Below is a small trained network, with its code and all its weights. Each question gives an input and a target symbol and asks what happens when units are switched off, that is, made to give their printed mean instead of their output.

import numpy as np


def w(rows, s, z=0):
    codes = np.array(rows[::2]) - 128.0
    scale = np.full(codes.shape[1], s)
    scale[-1] = z or s
    return codes * scale


def norm(h):
    return h / np.sqrt((h * h).mean(-1, keepdims=True) + 1e-5)


def f(y):
    return np.maximum(y, 0)


def softmax(a):
    e = np.exp(a - a.max(-1, keepdims=True))
    return e / e.sum(-1, keepdims=True)


def log_softmax(a):
    a = a - a.max(-1, keepdims=True)
    return a - np.log(np.exp(a).sum(-1, keepdims=True))


def net(x, mask):
    ids = ['ΔΠεμξτφ'.index(c) for c in x.split()]
    T = len(ids)
    res = E[ids] + P[:T]
    u = 0
    for l in range(3):
        q, k, v = (norm(res) @ M[l].T for M in (Q, K, V))
        z = softmax(np.where(np.tri(T) > 0, q @ k.T / 2**0.5, -1e9)) @ v
        res = res + np.where(mask[u], z, O[l][:, -1]) @ O[l][:, :-1]
        u += 1
        y = f(norm(res) @ A[l][:, :-1].T + A[l][:, -1])
        res = res + np.where(mask[u : u + 8], y, B[l][:, -1]) @ B[l][:, :-1]
        u += 8
    return log_softmax(norm(res)[-1] @ U[:, :-1].T + U[:, -1])


Q, K, V, O, A, B = {}, {}, {}, {}, {}, {}
E = w([
[103,194,136,95],'Δ',
[92,206,142,72],'Π',
[132,152,155,83],'ε',
[158,196,163,5],'μ',
[164,131,191,81],'ξ',
[110,134,160,151],'τ',
[68,230,123,99],'φ',
],0.017)
P = w([
[130,14,123,99],'0',
[167,246,155,158],'1',
[75,97,172,97],'2',
[171,244,167,157],'3',
[73,94,172,102],'4',
[175,243,173,165],'5',
[69,91,177,105],'6',
[179,243,184,161],'7',
],0.011)
Q[0] = w([
[74,106,187,78],'0.h0',
[253,195,111,160],'0.h0',
],0.015)
K[0] = w([
[123,127,237,171],'0.h0',
[232,44,4,71],'0.h0',
],0.016)
V[0] = w([
[65,184,253,181],'0.h0',
[92,200,174,138],'0.h0',
],0.0056)
O[0] = w([
[252,103,51,166,255],'0.h0',
[143,98,61,109,218],'0.h0',
],0.011,0.003)
A[0] = w([
[106,215,90,209,86],'0.n0',
[78,186,158,173,65],'0.n1',
[214,161,122,232,221],'0.n2',
[182,148,180,149,120],'0.n3',
[66,121,54,149,83],'0.n4',
[244,66,51,99,163],'0.n5',
[120,143,96,79,183],'0.n6',
[224,212,91,211,255],'0.n7',
],0.011,0.0031)
B[0] = w([
[177,48,193,96,197],'0.n0',
[176,188,174,116,178],'0.n1',
[131,204,69,67,190],'0.n2',
[95,153,139,149,172],'0.n3',
[87,230,76,124,141],'0.n4',
[189,86,141,145,206],'0.n5',
[125,101,79,165,193],'0.n6',
[79,98,9,81,254],'0.n7',
],0.011,0.0095)
Q[1] = w([
[89,64,123,99],'1.h0',
[168,1,101,197],'1.h0',
],0.011)
K[1] = w([
[130,253,73,170],'1.h0',
[224,215,105,185],'1.h0',
],0.013)
V[1] = w([
[244,139,137,145],'1.h0',
[64,79,163,236],'1.h0',
],0.011)
O[1] = w([
[140,54,107,3,62],'1.h0',
[244,57,131,246,1],'1.h0',
],0.0075,0.0079)
A[1] = w([
[99,65,102,209,140],'1.n0',
[57,85,162,116,61],'1.n1',
[112,62,140,175,35],'1.n2',
[155,168,179,92,94],'1.n3',
[192,83,248,84,2],'1.n4',
[131,76,67,100,105],'1.n5',
[120,172,165,191,81],'1.n6',
[49,89,136,86,205],'1.n7',
],0.015,0.0029)
B[1] = w([
[127,143,101,58,139],'1.n0',
[182,102,86,51,144],'1.n1',
[56,81,154,144,133],'1.n2',
[69,88,124,60,231],'1.n3',
[30,249,149,102,173],'1.n4',
[153,180,132,129,248],'1.n5',
[206,124,80,126,180],'1.n6',
[167,191,135,181,255],'1.n7',
],0.013,0.0053)
Q[2] = w([
[130,214,173,101],'2.h0',
[30,113,115,8],'2.h0',
],0.011)
K[2] = w([
[229,77,197,171],'2.h0',
[13,127,247,158],'2.h0',
],0.011)
V[2] = w([
[153,182,88,36],'2.h0',
[127,253,145,54],'2.h0',
],0.0053)
O[2] = w([
[112,106,145,255,214],'2.h0',
[146,47,233,172,254],'2.h0',
],0.011,0.0083)
A[2] = w([
[61,155,176,94,166],'2.n0',
[154,138,57,122,182],'2.n1',
[21,125,79,178,1],'2.n2',
[168,163,113,83,164],'2.n3',
[188,139,122,173,51],'2.n4',
[169,46,48,57,129],'2.n5',
[125,105,44,49,71],'2.n6',
[105,63,7,40,199],'2.n7',
],0.015,0.0041)
B[2] = w([
[151,92,101,140,254],'2.n0',
[173,92,150,130,218],'2.n1',
[48,50,58,120,154],'2.n2',
[94,107,130,149,216],'2.n3',
[110,123,87,129,171],'2.n4',
[120,254,100,62,183],'2.n5',
[173,159,147,116,195],'2.n6',
[158,234,124,33,218],'2.n7',
],0.02,0.0084)
U = w([
[195,106,85,148,49],'Δ',
[64,232,145,206,2],'Π',
[138,141,235,156,133],'ε',
[114,65,160,59,160],'μ',
[4,169,209,107,108],'ξ',
[135,193,115,47,205],'τ',
[19,124,77,116,131],'φ',
],0.011,0.0027)

Each question gives the input, a string of symbols that net reads in full, and the target symbol t.
The units are the heads (2 rows each of Q, K, V and O) and the neurons (one row each of A and B). Each row of codes is followed by its name. A weight is (code - 128) times the scale printed after its matrix; where a second scale follows, it is the last column's (O, A, B and U).
mask holds one flag per unit, layer by layer, with each layer's heads first. A switched-off unit (its flag False) gives its mean, the last column of its rows in O or B, instead of its output. The means were averaged over made-up inputs and are rounded, as every weight is.
A unit's drop is (log p(t) with every unit on - log p(t) with that unit switched off) / (log p(t) with every unit on - log p(t) with every unit switched off).
top k neurons: the k neurons with the biggest drops, biggest first
top k neurons in layer l: the k neurons of layer l with the biggest drops, biggest first
drop when u is switched off: that unit's drop, to one decimal
input τ ε Δ τ φ ε ξ μ, target Δ: top neuron in layer 2	[2.n7]
input Δ τ φ Δ, target Π: top 2 neurons in layer 0	[0.n5 0.n1]
input ξ Δ ξ ξ μ, target μ: top 4 neurons in layer 2	[2.n7 2.n5 2.n0 2.n6]
input Δ φ ε μ, target Π: top 2 neurons	[0.n0 0.n5]
input μ μ φ μ φ Π φ Π, target ξ: top 3 neurons	[2.n7 2.n1 0.n5]
input Δ Δ μ, target μ: top 2 neurons	[0.n7 1.n7]
input ε τ ε φ μ ξ ξ τ, target ε: top 4 neurons	[0.n6 1.n3 2.n7 1.n7]
input τ Π ε τ ξ Π, target Δ: top 2 neurons	[0.n5 0.n0]
input Δ μ τ ξ Δ φ φ ξ, target Π: top 3 neurons	[0.n0 0.n5 0.n2]
input φ Π Π, target Π: top 3 neurons	[0.n7 1.n7 0.n6]
input τ ξ φ φ Π τ, target Δ: top 2 neurons in layer 0	[0.n7 0.n5]
input τ φ ε τ τ μ τ ξ, target Δ: top 3 neurons	[0.n0 0.n1 0.n5]
input ξ Δ Π φ, target μ: top 2 neurons in layer 1	[1.n3 1.n4]
input ε τ ε φ, target ε: top neuron in layer 2	[2.n7]
input ε φ Δ τ φ μ, target ε: top 2 neurons in layer 1	[1.n1 1.n6]
input ξ ε τ μ ξ Δ, target μ: top 2 neurons in layer 1	[1.n3 1.n4]
input ξ Δ Δ, target Δ: top 2 neurons in layer 0	[0.n5 0.n2]
input Π τ τ φ φ Π Δ ξ, target φ: top 3 neurons	[0.n0 0.n7 1.n7]
input μ φ ξ φ φ μ, target ξ: top 3 neurons	[2.n7 0.n0 0.n5]
input ξ τ Δ μ ε ε φ Π, target μ: top 3 neurons in layer 2	[2.n0 2.n7 2.n5]
input μ τ ξ τ, target ξ: top neuron	[2.n1]
input φ φ ε φ Π, target Π: top 3 neurons in layer 0	[0.n7 0.n6 0.n1]
input Π φ τ μ φ μ, target φ: top 3 neurons	[0.n0 0.n5 1.n7]
input Δ Δ φ Δ Δ τ, target Π: top 2 neurons	[0.n5 0.n1]
input Π φ ε, target ε: top 3 neurons in layer 0	[0.n7 0.n5 0.n0]
input τ ξ ε φ, target Δ: drop when 0.n5 is switched off	0.9
input Π φ ε μ τ φ Δ Δ, target φ: drop when 0.n5 is switched off	0.3
